Small tables with named rows and columns. After each table, cells are looked up by row and column.

Pav
         Panute  Dusela  Dotof  Vozu  Nefot
Tikarir    4036    6630   6370  6707   4129
Misukuv    5519    5382   3451  5533   6477
Bod        4625    3622   3387  4379   8274
Vepomem    3874    5199   3824  5015   3140
Luter      6080    3897   3465  4616   5001
Lona       3950    4731   1980  4161   7553

What is the Vozu of Bod in Pav?
4379
What is the Nefot of Lona in Pav?
7553
What is the Dotof of Tikarir in Pav?
6370
What is the Vozu of Misukuv in Pav?
5533
What is the Dusela of Vepomem in Pav?
5199
What is the Dusela of Bod in Pav?
3622
What is the Dotof of Misukuv in Pav?
3451
What is the Vozu of Tikarir in Pav?
6707
What is the Panute of Bod in Pav?
4625
What is the Dusela of Misukuv in Pav?
5382
What is the Panute of Misukuv in Pav?
5519
Which row has the largest Nefot? Bod

Bufa:
|  | Kefizu | Pezokek | Ket |
|---|---|---|---|
| Bazu | 85 | 184 | 798 |
| Lekani | 161 | 289 | 632 |
| Mukiga | 305 | 143 | 135 |
| Gisinon | 825 | 149 | 468 |
| Dod | 126 | 356 | 63 |
| Dor | 903 | 779 | 619 |
| Zok | 417 | 605 | 559 |
| Nipe | 76 | 142 | 472 |
| Biz | 369 | 886 | 42 |
| Nusolo | 455 | 406 | 465 |

What is the Kefizu of Biz in Bufa? 369
What is the Pezokek of Mukiga in Bufa? 143
What is the Kefizu of Dod in Bufa? 126
What is the Ket of Mukiga in Bufa? 135
What is the Ket of Biz in Bufa? 42
What is the Pezokek of Lekani in Bufa? 289
What is the Kefizu of Nipe in Bufa? 76
What is the Ket of Nusolo in Bufa? 465
What is the Ket of Dor in Bufa? 619
What is the Kefizu of Mukiga in Bufa? 305
What is the Ket of Lekani in Bufa? 632
What is the Ket of Bazu in Bufa? 798
What is the Ket of Gisinon in Bufa? 468
What is the Pezokek of Biz in Bufa? 886

Luk =
	Sekef	Genu	Busob	Zum	Depilik
Rumalom	112	97	100	204	117
Ronegif	109	84	155	70	150
Zud	132	133	156	45	155
Fepoma	131	127	104	218	108

What is the Zum of Zud in Luk? 45
What is the Genu of Zud in Luk? 133
What is the Genu of Rumalom in Luk? 97
What is the Depilik of Fepoma in Luk? 108
What is the Busob of Ronegif in Luk? 155
What is the Sekef of Fepoma in Luk? 131
What is the Zum of Fepoma in Luk? 218

Natevof =
|  | Lalu | Lum | Vir | Fusitat | Rine | Setuza |
|---|---|---|---|---|---|---|
| Rabelig | -29180 | -45837 | -32368 | -13548 | -875 | -19291 |
| Luz | 43230 | 36678 | 47755 | 985 | -8861 | 4280 |
| Botik | -22826 | 46498 | -30603 | 20814 | 445 | 28110 |
| Rad | 3584 | -4123 | 4761 | -5476 | -4694 | -6378 |
| Sig | -15442 | 15105 | -21050 | 7839 | -1686 | 9818 |
| Tazeru | -37973 | -35286 | -38834 | -7976 | 526 | -11871 |
| Tibinir | -41347 | 1661 | -52523 | 9018 | 1937 | 11986 |
| Minaza | 23272 | -56702 | 35669 | -33270 | -8766 | -42099 |
| Pon | 39238 | -36411 | 48520 | -28905 | -10141 | -36040 |
| Vava | 3441 | -2779 | 4074 | -4484 | -4212 | -4623 |
| Gubariz | 2667 | -11152 | 4507 | -7874 | -4260 | -9120 |
| Deso | -14009 | 53483 | -22088 | 21389 | -1390 | 29562 |
| Finut | -16440 | 14037 | -21318 | 6413 | -1135 | 9969 |
| Kise | -15548 | -19645 | -15634 | -6201 | -1468 | -8083 |

Sig, Lalu => -15442
Vava, Fusitat => -4484
Pon, Lalu => 39238
Rad, Lum => -4123
Luz, Setuza => 4280
Kise, Fusitat => -6201
Tibinir, Fusitat => 9018
Gubariz, Fusitat => -7874
Minaza, Vir => 35669
Botik, Lum => 46498
Rabelig, Lum => -45837

Mufasi.csv
,Tini,Bop,Gidoti,Tefomi,Fuvu,Dimidi
Guvigif,98,59,160,153,108,133
Zalomi,103,98,98,163,104,140
Dutib,144,105,78,85,116,45
Topezik,109,134,86,1,113,59
Mib,17,131,40,1,116,73
Lemog,85,105,146,145,130,130
Molobud,98,73,25,129,138,102
Nilas,97,152,118,160,122,130
Solu,121,200,100,146,139,116
Bak,95,43,69,55,215,98
Pav,88,56,43,57,130,71
Giz,98,104,134,6,84,89

What is the Gidoti of Molobud in Mufasi?
25
What is the Gidoti of Lemog in Mufasi?
146
What is the Dimidi of Solu in Mufasi?
116
What is the Bop of Molobud in Mufasi?
73
What is the Gidoti of Mib in Mufasi?
40
What is the Tini of Guvigif in Mufasi?
98
What is the Tini of Mib in Mufasi?
17
What is the Fuvu of Zalomi in Mufasi?
104
What is the Bop of Bak in Mufasi?
43
What is the Dimidi of Dutib in Mufasi?
45
What is the Fuvu of Dutib in Mufasi?
116
What is the Fuvu of Mib in Mufasi?
116
What is the Tefomi of Topezik in Mufasi?
1
What is the Dimidi of Topezik in Mufasi?
59
What is the Bop of Mib in Mufasi?
131
What is the Bop of Guvigif in Mufasi?
59
What is the Tini of Pav in Mufasi?
88
Row with the largest Fuvu: Bak

Dosivuf =
	Borasom	Gevar	Papek	Fene	Sug	Miz	Geserad	Zun	Felunas
Zilu	4033	4467	3593	8868	6489	3770	3066	5149	5156
Gab	4033	3878	5983	185	2922	5380	4714	4598	8566
Bisurin	4033	4028	3612	8497	3828	3769	4714	4598	1255
Zol	5813	4028	5109	3298	3672	6037	5137	4116	8245
Limatev	4312	4036	8135	4152	1476	3770	4714	4583	5632

Sug of Zilu = 6489
Gevar of Limatev = 4036
Borasom of Zol = 5813
Papek of Gab = 5983
Geserad of Limatev = 4714
Felunas of Limatev = 5632
Geserad of Bisurin = 4714

Nesaku:
	Ket	Kobun	Vefe	Sikam	Pabo	Temotu	Vasof	Sib
Kol	-6326	-2485	-5856	2842	-5118	1849	3395	7796
Pafu	6070	3839	6813	-2264	3608	99	-2155	-4389
Kapef	4935	2649	5868	-2176	6814	-2315	-3398	-7608

Kol, Vefe => -5856
Pafu, Temotu => 99
Pafu, Pabo => 3608
Kol, Sikam => 2842
Kol, Sib => 7796
Kapef, Sib => -7608
Pafu, Ket => 6070
Kol, Temotu => 1849
Kapef, Temotu => -2315
Pafu, Sib => -4389
Kapef, Ket => 4935
Kol, Pabo => -5118
Kapef, Sikam => -2176
Kapef, Vefe => 5868
Kol, Ket => -6326
Pafu, Vasof => -2155
Row with the largest Sikam: Kol

Vup.tsv
	Virunob	Bem	Pok	Sen
Rok	0.026	0.194	0.054	-0.031
Nor	0.015	-0.415	-0.009	0.724
Pem	0.047	0.872	0.012	-0.076
Viv	-0.040	0.148	0.030	0.084
Pekilo	0.005	0.295	0.125	-0.341
Gotamu	0.088	0.193	-0.039	-0.150
Tere	-0.069	0.150	0.102	0.437
Tolefa	0.068	-0.380	0.057	0.331
Gotu	0.044	-0.604	0.034	-0.575

Tolefa, Sen => 0.331
Pem, Virunob => 0.047
Tere, Pok => 0.102
Rok, Bem => 0.194
Tolefa, Pok => 0.057
Tolefa, Bem => -0.380
Pem, Pok => 0.012
Viv, Sen => 0.084
Gotamu, Bem => 0.193
Tolefa, Virunob => 0.068
Gotu, Pok => 0.034
Pekilo, Pok => 0.125
Rok, Sen => -0.031
Rok, Pok => 0.054
Viv, Bem => 0.148
Gotamu, Pok => -0.039
Nor, Pok => -0.009

Table Zoti
	Bug	Zam	Lomita	Rab	Beb
Bop	40	76	168	60	81
Zodu	62	67	5	131	173
Subem	58	99	207	56	59
Ripas	129	153	93	161	96
Zik	86	120	77	132	153
Nere	69	160	79	189	151
Tidez	145	138	126	111	88

Rab of Tidez: 111
Zam of Bop: 76
Beb of Zik: 153
Bug of Ripas: 129
Beb of Subem: 59
Lomita of Subem: 207
Lomita of Bop: 168
Beb of Tidez: 88
Lomita of Ripas: 93
Bug of Zik: 86
Bug of Tidez: 145
Zam of Ripas: 153
Zam of Zodu: 67
Zam of Tidez: 138
Bug of Nere: 69
Beb of Bop: 81
Which row has the largest Beb? Zodu

Table Rab
          Kup   Mel   Tid   Nop  Vevi
Nulozu    2.5   4.3  -7.9   2.4   2.5
Nifi     -5.5  -9.2   4.3  -5.6  -6.9
Dibifa   -0.8   1.3  -6.4  -0.7   0.8
Zofakit   1.1   3.4  -7.3   0.7   2.5
Vasu     -7.6  -7.3  -7.5  -8.3  -4.5
Dazapa   -6.9  -5.5  -5.6  -7.5  -5.2
Furutif  -3.2  -8.2   3.8  -3.1  -5.4
Vad       0.4   5.0  -8.8   0.1   5.4
Nedilu   -8.2  -9.6   0.8  -7.9  -9.1
Bunugi   -2.3  -6.7  -1.2  -2.2  -8.0
Falume   -0.9  -0.4  -5.8  -1.1  -2.3

What is the Mel of Zofakit in Rab?
3.4
What is the Kup of Falume in Rab?
-0.9
What is the Kup of Dazapa in Rab?
-6.9
What is the Nop of Nedilu in Rab?
-7.9
What is the Nop of Furutif in Rab?
-3.1
What is the Kup of Zofakit in Rab?
1.1
What is the Tid of Nedilu in Rab?
0.8
What is the Mel of Bunugi in Rab?
-6.7
What is the Tid of Nifi in Rab?
4.3
What is the Vevi of Nifi in Rab?
-6.9
What is the Tid of Zofakit in Rab?
-7.3
What is the Mel of Furutif in Rab?
-8.2
What is the Kup of Bunugi in Rab?
-2.3
What is the Nop of Zofakit in Rab?
0.7
What is the Nop of Dibifa in Rab?
-0.7
What is the Vevi of Bunugi in Rab?
-8.0
Which row has the largest Nop? Nulozu

